The symbols move the units like this.
from | fe bo fo li ba gi
Lon | Mak Gul Mes Sok Pep Kuz
Zof | Lof . Lib Ful Nas Gup
Goz | Ful Lib Mir Gez Biv Lon
Boz | Bar . Mog Pep Duk Fos
Lib | Zof . Lof Goz Nar Gul
Los | Tel Vom Tof Dov Goz Pef
Bil | Fip Vev Vov . Nul Nam
Bar | Mog . Boz Ser Vod Kov
Fid | Lav Kov Puv Ket Rom Viz
Lof | Lib . Zof Mir Mur Pek
Dum | Ket Puv Riv . Fav Fip
Ruz | Tuv . Buv Vep Som Paz
Nar | Nas . Mur Biv Vom Boz
Sok | Did Lon Sis . Dol Fur
Som | Raf . Ziv Nuv Giv Lof
Nuv | Kuz Som Rik Tov Lav Mir
Lim | Pep Mog Ser Nam Zep Lav
Dak | Rom Tuv Vep Fav Kuz Los
Vov | Bil Viz Fip . Zad Bav
Ser | Lim Bar Pep Bav Fim Fid
Ket | Riv Fid Dum . Gib Vov
Pek | Gul . Gup Mes Mog Som
Did | Sis Mak Sok . Bav Rul
Ret | Bag Fim Zot . Did Gib
Vev | Biv Mur Viz Bil Tof Lim
Rul | Tov Rik Fur . Ket Zum
Zum | Zol Ful Gez . Vov Did
Sis | Sok Mes Did . Nam Tov
Fip | Vov Biv Bil . Dov Dol
Tov | Fur Nuv Rul . Riv Zol
Nas | Mur . Nar Viz Bab Bar
Pep | Ser Boz Lim Dol Pef Puv
Zad | Nul Tel Dov . Zum Ret
Lav | Puv Giv Fid Riv Vep Vev
Puv | Fid Fos Lav Dum Dak Biv
Tel | Tof Bab Los Zad Ful Fim
Ful | Mir Zof Goz Zum Viz Mak
Kov | Giv . Fos Fid Buv Nas
Tuv | Buv . Ruz Dak Raf Vom
Rik | Nuv Ziv Kuz Rul Fid Ful
Mur | Nar . Nas Vev Paz Mog
Vod | Mas . Duk Fim Gup Buv
Mes | Lon Pek Mak Sis Lim Nuv
Zol | Gez Mir Zum . Bil Sis
Mog | Boz . Bar Lim Mas Giv
Mir | Goz Lof Ful Zol Vev Mes
Sed | Fav Vep Gib . Tov Nul
Dol | Bav Pep Nam . Zot Dum
Bab | Paz . Vom Tel Zof Vod
Pef | Fim Duk Zep Zot Lon Dak
Vom | Bab . Paz Los Lib Duk
Vep | Dak Ruz Rom Sed Nuv Tof
Nul | Dov Tof Zad . Zol Bag
Dov | Zad Los Nul . Gez Zot
Riv | Dum Lav Ket . Sed Bil
Bag | Zot Zep Ret . Sis Sed
Tof | Los Paz Tel Nul Mir Zep
Biv | Viz Nar Vev Fip Los Pep
Rom | Vep Buv Dak Gib Rik Tel
Bav | Nam Ser Dol . Ret Ket
Mas | Duk . Vod Zep Pek Ruz
Fos | Kov . Giv Puv Tuv Nar
Fav | Gib Dak Sed . Fur Dov
Nam | Dol Lim Bav . Bag Riv
Gez | Zum Goz Zol . Fip Sok
Zep | Pef Mas Fim Bag Mes Vep
Fur | Rul Kuz Tov . Dum Gez
Mak | Mes Gup Lon Did Ser Rik
Viz | Vev Nas Biv Vov Tel Ser
Gup | Pek . Gul Mak Bar Ziv
Buv | Ruz . Tuv Rom Ziv Bab
Paz | Vom . Bab Tof Lof Mas
Gib | Sed Rom Fav . Rul Zad
Zot | Ret Pef Bag . Sok Fav
Fim | Zep Vod Pef Ret Mak Rom
Gul | Gup . Pek Lon Boz Raf
Kuz | Rik Raf Nuv Fur Puv Goz
Duk | Vod . Mas Pef Gul Tuv
Ziv | Som . Raf Rik Kov Zof
Giv | Fos . Kov Lav Ruz Mur
Raf | Ziv . Som Kuz Fos Lib

The rows follow the links: the fewer symbols apart two units are, the more alike their rows tend to be.

Each row is also shifted at random along 6 hidden directions that mean nothing.

Some units, each with a row of numbers:
Paz: [233,-361,254,294,-337,444,720,-283,-245,-114,71,-31,-105,128,-603,365,261,103,-255,-48,-106,38,211,312,51,259,-116,-54,173,121]
Mas: [220,-375,324,440,-117,-60,461,-390,263,-22,201,15,-102,488,-510,156,-51,372,126,120,-145,-7,425,25,358,-154,291,-18,-153,238]
Fip: [-559,251,-69,-21,-25,49,-208,230,-285,99,-325,-62,77,105,166,-125,137,-346,-81,-244,352,-13,-367,56,-204,135,-322,97,15,-283]
Lav: [-448,-201,-119,-407,407,-241,-231,-2,635,-179,259,131,-111,-23,-137,-589,88,-162,-175,284,-56,34,328,-160,-162,-230,348,14,406,10]
Fim: [827,-158,186,131,-86,124,624,-195,222,-35,-189,215,-323,-68,80,-167,463,-100,-251,-542,-77,51,-211,252,68,104,-95,-140,551,-58]
Ful: [334,297,-44,-52,-35,-56,24,400,271,-145,118,312,289,-462,-78,200,197,-79,-287,-197,-33,9,161,351,-359,-78,391,-58,433,361]
Zep: [105,-127,81,128,196,-60,228,-67,313,276,276,254,-446,12,429,-271,24,-356,-355,-111,-90,57,235,193,335,-35,524,-240,502,-34]
Tov: [-159,-42,-216,-428,311,-73,-650,274,-18,45,52,-110,249,127,308,-439,-67,-47,33,32,160,-117,-28,-31,148,-140,8,-354,-55,-217]
Pef: [380,82,189,367,184,-350,377,-30,-119,215,-279,64,-175,708,-253,-242,-51,-131,142,-166,37,2,-9,331,176,127,44,211,-131,-664]
Dol: [-6,-158,377,282,-241,-119,-5,34,77,-351,-181,-339,-97,491,-206,-62,523,-151,92,-249,-56,-301,-153,-131,227,-126,-916,226,284,90]
Som: [-49,-159,-131,-297,-77,447,-223,-27,-400,-15,272,-177,207,245,-308,48,-406,404,-59,13,-103,-186,-47,-68,86,157,-309,63,-5,48]
Mak: [248,217,-13,-61,37,90,-172,129,-358,224,-39,-310,602,214,-43,-119,39,559,-139,-626,-80,-198,-676,33,159,37,-582,95,-218,-265]
Gez: [-318,184,-23,-265,-117,-213,-483,463,-379,17,-98,-8,286,271,221,-198,36,-132,375,-28,207,-208,-5,89,136,59,-376,98,-25,199]
Goz: [-15,229,90,-11,-412,-142,43,325,-504,45,131,26,-156,350,-214,-74,-135,-105,313,-69,64,-263,51,320,-174,241,-373,111,42,31]
Zad: [311,-43,88,-62,-208,178,83,189,-507,199,-420,-169,98,-215,386,86,294,-226,-55,-346,370,122,-291,47,-33,232,-462,-278,-36,-152]
Zof: [198,298,-21,-291,97,12,159,75,-347,108,101,-52,823,132,-544,-383,-77,574,-212,-371,-68,-4,-284,305,-328,394,-177,159,333,-225]
Vod: [472,-234,201,282,-85,227,579,-362,-99,-45,-50,-158,232,132,-332,131,146,537,-184,-166,-273,48,-261,52,175,84,-117,130,40,-5]
Tel: [206,-136,131,-62,-463,11,313,-14,-84,199,-162,142,-263,-496,359,2,149,-67,508,67,203,152,170,-266,132,44,-65,-354,-213,570]
Giv: [-189,-139,-43,-106,179,170,-14,-255,-31,131,178,-207,-193,42,-399,-22,-447,188,-120,246,135,183,35,-221,-250,95,392,152,-349,-354]
Bab: [163,-68,156,135,-63,-288,278,-221,215,-36,-40,111,830,30,-552,138,134,649,363,347,80,219,349,104,114,-35,341,136,-187,221]
Dak: [264,-156,9,-172,-59,-246,77,-52,-215,-184,-289,276,-168,566,-166,-142,-89,-36,709,461,-7,-74,235,-152,320,245,-321,105,-156,-126]
Zum: [60,73,-46,-28,-324,-134,-396,338,142,-73,-52,134,175,-513,356,408,148,-70,80,-76,15,-28,146,-18,-55,-287,106,-274,-56,624]
Fur: [-403,324,-469,-450,95,-82,-723,413,-274,21,-76,240,27,-75,897,-299,-334,-207,204,123,-17,-121,-389,-213,145,-11,-204,-144,-199,-47]

Complete each set of four: the symbols that take the first to the second take the third to the fourth, perhaps in another order.
Answer with the unit's name.
A [162,328,-4,-24,-12,-43,172,90,-74,112,276,90,148,-375,-44,138,-388,237,-98,-104,-133,296,67,138,-330,77,551,113,-163,180]
B [-15,190,-115,-150,3,57,275,-91,33,197,53,344,202,-512,342,-176,-218,386,-47,105,54,436,-54,-26,-163,331,332,-89,-224,136]
C [-9,-164,-112,-325,25,72,-353,61,-49,-49,-286,-254,-42,-286,213,-183,66,-170,185,-48,232,23,-298,-326,-37,-81,-564,-115,-50,-90]
D Rul

A [-190,445,-220,-310,-6,-522,-290,215,164,89,316,330,435,-356,121,-481,-284,458,295,223,-117,117,206,-39,-188,-31,444,42,165,393]
B [137,17,-124,-152,58,-10,-286,-129,160,-108,-73,-169,-224,-415,-52,-22,-245,58,251,144,66,313,-22,-518,-270,-223,102,-4,-414,-29]
C [73,168,52,372,-225,152,34,-25,-373,-7,68,-118,-284,206,-57,585,-155,-10,-32,-244,-304,-301,-283,188,52,-50,-300,9,-228,36]
D Fip

A [-170,-41,-58,-272,-149,-47,-499,-194,-226,-19,-42,-319,64,-174,28,-187,-243,389,601,308,108,33,-262,-900,192,-122,-583,23,-642,233]
B [-566,52,49,23,183,-44,6,-157,193,221,250,-68,143,-22,-266,-401,-241,240,-63,202,135,235,441,58,-331,173,535,58,8,-160]
C [572,-115,-258,-40,155,138,152,-235,204,-18,-299,171,21,-352,31,243,-184,-147,-47,41,36,383,33,-60,70,-110,541,-92,-438,-235]
D Paz

A [-86,362,171,204,115,-263,-203,59,78,182,-295,-256,-701,108,302,-113,-354,-457,249,30,334,45,18,-52,-159,-122,260,120,-292,-517]
B [274,-85,5,-507,-86,-239,-511,364,42,-135,-119,88,-169,-147,140,-294,117,-159,311,109,-42,-172,8,-197,9,-192,-212,-190,29,101]
C [-387,-54,318,135,218,-244,-82,-255,280,102,12,-549,142,355,-391,-349,62,320,-47,-66,119,-121,145,-65,235,-128,102,209,-65,-271]
D Kuz

A [73,-370,-140,-334,267,0,43,-176,102,-134,50,190,165,216,-47,-425,229,65,-53,281,3,-95,281,66,409,75,-37,-269,332,-83]
B [459,211,-31,-107,61,437,141,395,-426,81,-175,-181,242,-437,-244,180,53,-150,-610,-754,95,219,-336,601,-530,209,0,-59,158,-423]
C [-108,260,-555,-286,154,189,-339,256,-311,-203,36,153,184,42,193,130,-375,-212,-78,1,-210,-151,-448,64,-219,186,-140,126,-94,-273]
D Vev

A [-94,-483,-57,87,8,128,-188,-293,381,-282,32,55,264,91,6,465,91,177,280,770,10,-2,515,-214,515,-265,459,-274,-547,432]
B [-610,104,-13,196,-297,-124,-145,14,-431,69,-240,94,746,402,126,77,63,373,671,466,231,-155,6,-152,472,270,-688,57,-538,340]
C [-246,-329,17,114,-158,470,-165,102,-656,198,-226,-327,425,119,179,201,263,-14,-128,-122,376,14,-197,47,243,244,-398,-325,-423,-169]
D Zot

A [164,132,142,214,-124,-57,80,92,-89,-15,160,100,-601,305,142,163,-164,-106,157,-236,-310,-223,-2,134,35,-99,-2,95,104,119]
B [223,-4,-156,-246,158,117,-195,202,-81,79,-281,-171,-426,-343,158,-396,-13,-393,-151,-118,275,229,-286,-173,-274,37,-239,-78,132,-614]
C [-893,1,119,-25,-11,-356,-446,-3,114,95,98,-138,595,182,-140,-522,0,478,412,506,346,-103,443,-303,87,-50,-70,50,-80,371]
D Zot

A [-159,69,-344,-521,25,-25,-16,-209,-36,-52,73,240,622,-69,386,-528,-130,732,369,425,-247,64,-220,-487,282,321,-428,-106,36,305]
B [163,-434,413,551,-330,105,26,-279,381,-367,400,-192,175,272,-382,850,368,205,-103,109,-520,-601,548,-7,456,-655,38,-48,156,965]
C [486,-293,212,-129,-241,137,503,-275,115,-154,49,-130,-808,-251,-632,17,-44,-125,-54,-73,-100,100,40,-217,-497,158,-208,248,231,1]
D Zep

A [31,45,-24,452,367,85,12,-38,431,79,-276,-41,214,-3,327,322,201,-280,-450,-142,101,218,102,313,187,-240,880,-195,-199,-358]
B [170,-42,159,-66,-173,-187,-20,199,-252,131,-420,63,155,-32,124,-487,254,-112,376,-61,356,5,147,-28,226,62,-318,-260,47,85]
C [328,-377,18,-284,111,298,-342,64,-349,-117,210,-380,-22,448,-684,-78,-111,23,-226,-67,-116,-264,40,247,86,-72,-269,28,18,-356]
D Mak

A [504,-54,-180,-85,513,15,75,-182,392,-124,-345,147,670,5,-390,218,-1,217,-53,127,94,330,-25,138,132,-75,574,-19,-438,-587]
B [272,-203,317,291,120,91,483,-461,-86,103,57,-163,-96,521,-525,46,-61,372,-177,-149,13,64,109,132,193,189,240,144,-132,-310]
C [465,236,322,514,261,-234,68,-193,507,201,-192,-306,-511,-134,-406,-37,-231,-83,-9,-320,162,363,93,68,-285,-377,755,271,-240,-491]
D Mur

A [193,-263,109,-259,-438,-73,168,-314,99,-166,379,119,-652,-472,120,-50,-137,100,466,409,-298,-35,55,-774,-187,-111,-460,-57,118,811]
B [-273,219,-178,121,20,35,101,-224,224,67,168,48,174,-294,299,-11,13,375,-177,-144,-299,177,-514,-345,-67,-161,-19,202,161,332]
C [-467,202,-62,-135,441,-177,41,-137,214,365,297,73,-351,-70,183,-726,-426,111,-207,-29,-118,286,63,-162,-254,107,644,71,282,-250]
D Mur

A [302,42,210,283,15,-446,299,-175,256,12,-172,158,-287,679,-298,-175,111,-32,312,-11,-80,-107,238,291,312,1,48,215,44,-42]
B [-21,170,97,-66,-51,-397,274,99,917,-291,5,423,-254,-977,214,-104,552,-374,-228,31,-44,218,417,48,-541,-245,541,47,991,670]
C [210,-134,75,248,-101,571,302,-178,-258,-8,407,-226,77,124,-238,424,-3,319,-682,-470,-360,-185,-412,239,-61,70,-207,74,132,-21]
D Vom

A [205,53,-34,-55,-121,221,597,-129,-97,-61,-33,231,627,-45,-319,-178,262,472,-177,-173,35,160,-179,14,-43,322,-419,93,245,205]
B [418,336,-32,-2,293,-204,50,30,21,219,201,-49,191,98,-414,-343,-351,554,-163,-484,-65,131,-129,300,-148,-14,336,193,-15,-476]
C [-61,-20,-155,120,-23,-151,250,-393,529,-464,106,287,-265,-114,-357,541,-70,-92,197,531,-353,-54,367,-256,-96,-194,191,367,146,601]
D Vom

A [9,47,7,-206,-79,88,-136,107,-246,310,-234,141,-395,-358,1127,-288,-30,-221,195,-335,43,95,-375,-289,240,120,-336,-263,-124,107]
B [-221,10,-287,195,472,54,72,-161,608,42,77,346,625,-61,539,-122,346,65,-521,-86,-213,99,76,256,447,-70,602,-94,334,-45]
C [45,-54,-112,58,-210,354,354,177,-314,32,-332,221,-402,-311,677,386,300,-746,-247,-284,84,137,-351,198,-46,308,-253,-224,132,-85]
D Tel

A [-482,-99,-124,-50,153,75,-625,9,124,115,-33,-169,-359,-263,458,10,-185,-366,120,396,297,107,100,-296,17,-322,504,-412,-542,-273]
B [-150,-175,261,126,-538,128,348,-52,-429,7,-43,-116,-637,35,-84,206,168,-236,338,50,182,-51,-146,-41,-299,223,-801,140,149,366]
C [-767,89,-375,-7,-41,128,-300,-228,3,-261,14,-46,282,-67,374,441,-197,115,380,496,-73,11,-368,-663,84,-91,-412,149,-558,319]
D Nas

